Here is a tiny trained network, its code and every weight. The questions are about switching its units off for an input and a class, where a switched-off unit gives its printed mean instead of its output.

import numpy as np


def w(rows, s, z=0):
    codes = np.array(rows[::2]) - 128.0
    scale = np.full(codes.shape[1], s)
    scale[-1] = z or s
    return codes * scale


def f(y):
    return np.maximum(y, 0)


def log_softmax(a):
    a = a - a.max(-1, keepdims=True)
    return a - np.log(np.exp(a).sum(-1, keepdims=True))


def net(x, mask):
    res = np.array(x, float).reshape(1, 4) / 4 @ E
    y = f(res @ A[0][:, :-1].T + A[0][:, -1])
    res = res + np.where(mask, y, B[0][:, -1]) @ B[0][:, :-1]
    return log_softmax(res[-1] @ U[:, :-1].T + U[:, -1])


A, B = {}, {}
E = w([
[60,113,45,113],'x0',
[168,254,124,179],'x1',
[167,82,67,196],'x2',
[211,167,73,49],'x3',
],0.0089)
A[0] = w([
[19,211,137,146,73],'N1',
[93,98,146,107,128],'N2',
[132,64,188,106,164],'N3',
[128,118,34,208,147],'N4',
[47,213,93,173,94],'N5',
[232,230,209,106,160],'N6',
[64,199,133,139,119],'N7',
[68,14,149,153,174],'N8',
[37,168,107,150,147],'N9',
[214,115,27,188,252],'N10',
[152,68,106,39,196],'N11',
[133,184,32,57,108],'N12',
[90,139,99,229,139],'N13',
[207,88,198,26,108],'N14',
[145,218,111,162,241],'N15',
[194,104,86,124,188],'N16',
[70,115,31,78,157],'N17',
[135,166,44,67,94],'N18',
[64,178,109,248,204],'N19',
[233,117,178,122,176],'N20',
[153,245,83,81,125],'N21',
[135,116,120,245,132],'N22',
[104,76,188,77,128],'N23',
[209,156,147,112,154],'N24',
[126,198,224,59,233],'N25',
[76,41,152,70,140],'N26',
[67,156,145,178,93],'N27',
[137,67,144,94,115],'N28',
[65,40,143,160,141],'N29',
[199,157,118,171,191],'N30',
[104,119,102,180,166],'N31',
[69,70,210,101,105],'N32',
[33,230,194,127,132],'N33',
[160,130,61,197,198],'N34',
[150,177,135,41,176],'N35',
],0.011,0.0037)
B[0] = w([
[230,80,182,123,199],'N1',
[128,95,173,146,174],'N2',
[107,82,239,29,199],'N3',
[127,33,122,139,195],'N4',
[180,96,168,118,193],'N5',
[138,223,80,152,246],'N6',
[250,139,187,161,183],'N7',
[86,95,176,142,254],'N8',
[220,37,168,133,191],'N9',
[121,112,13,101,227],'N10',
[125,133,150,79,212],'N11',
[66,110,69,27,198],'N12',
[138,7,107,131,194],'N13',
[206,169,151,118,200],'N14',
[155,178,74,130,223],'N15',
[181,99,82,70,181],'N16',
[89,58,185,99,211],'N17',
[23,95,100,69,184],'N18',
[184,51,114,164,231],'N19',
[174,190,82,107,194],'N20',
[50,253,177,81,213],'N21',
[132,71,51,161,195],'N22',
[114,186,232,74,201],'N23',
[160,185,98,112,185],'N24',
[160,224,171,176,237],'N25',
[142,130,177,133,234],'N26',
[130,64,162,199,179],'N27',
[154,141,208,147,179],'N28',
[57,105,156,207,230],'N29',
[95,141,51,134,194],'N30',
[141,63,112,193,172],'N31',
[97,100,205,111,220],'N32',
[175,141,164,194,231],'N33',
[119,88,47,118,193],'N34',
[139,195,40,108,195],'N35',
],0.0064,0.0096)
U = w([
[66,119,247,110,198],'0',
[189,148,146,88,120],'1',
[129,92,79,181,255],'2',
[51,138,107,3,37],'3',
[105,231,114,137,90],'4',
[212,120,166,171,24],'5',
],0.011,0.0018)

Each question gives the input, the list of numbers given to net, and the class t.
The units are the neurons (one row each of A and B). Each row of codes is followed by its name. A weight is (code - 128) times the scale printed after its matrix; where a second scale follows, it is the last column's (A, B and U).
mask holds one flag per neuron, in row order. A switched-off neuron (its flag False) gives its mean, the last column of its row in B, instead of its output. The means were averaged over made-up inputs and are rounded, as every weight is.
A unit's drop is (log p(t) with every unit on - log p(t) with that unit switched off) / (log p(t) with every unit on - log p(t) with every unit switched off).
The circuit of an input: a set's keep is (log p(t) with only the set's units on - log p(t) with every unit switched off) / (log p(t) with every unit on - log p(t) with every unit switched off). Starting from the 12 units with the biggest drops (on a tie, the unit counted first), units are removed one at a time, each time the one whose removal leaves the highest keep (on an exact tie, the one counted first), for as long as the keep stays at least 0.8.
circuit, biggest first: the units of the circuit, biggest drop first
most important unit: the unit with the biggest drop
k most important neurons: the k neurons with the biggest drops, biggest first
drop when u is switched off: that unit's drop, to one decimal
input [-5,-6,8,2], class 2: most important unit	N10
input [-1,-8,-3,6], class 0: circuit, biggest first	N10, N23
input [-3,-6,7,-1], class 0: circuit, biggest first	N3, N8
input [-4,1,-3,-5], class 5: circuit, biggest first	N21, N33
input [5,5,0,1], class 3: 3 most important neurons	N21, N12, N18
input [-3,8,-5,-2], class 4: 2 most important neurons	N6, N21
input [2,1,-5,6], class 3: 2 most important neurons	N12, N18
input [5,-8,-6,5], class 0: 4 most important neurons	N26, N10, N28, N17
input [-2,4,6,5], class 4: drop when N3 is switched off	0.2
input [2,1,-7,0], class 5: drop when N31 is switched off	-0.2
input [5,6,-1,7], class 3: drop when N12 is switched off	0.2
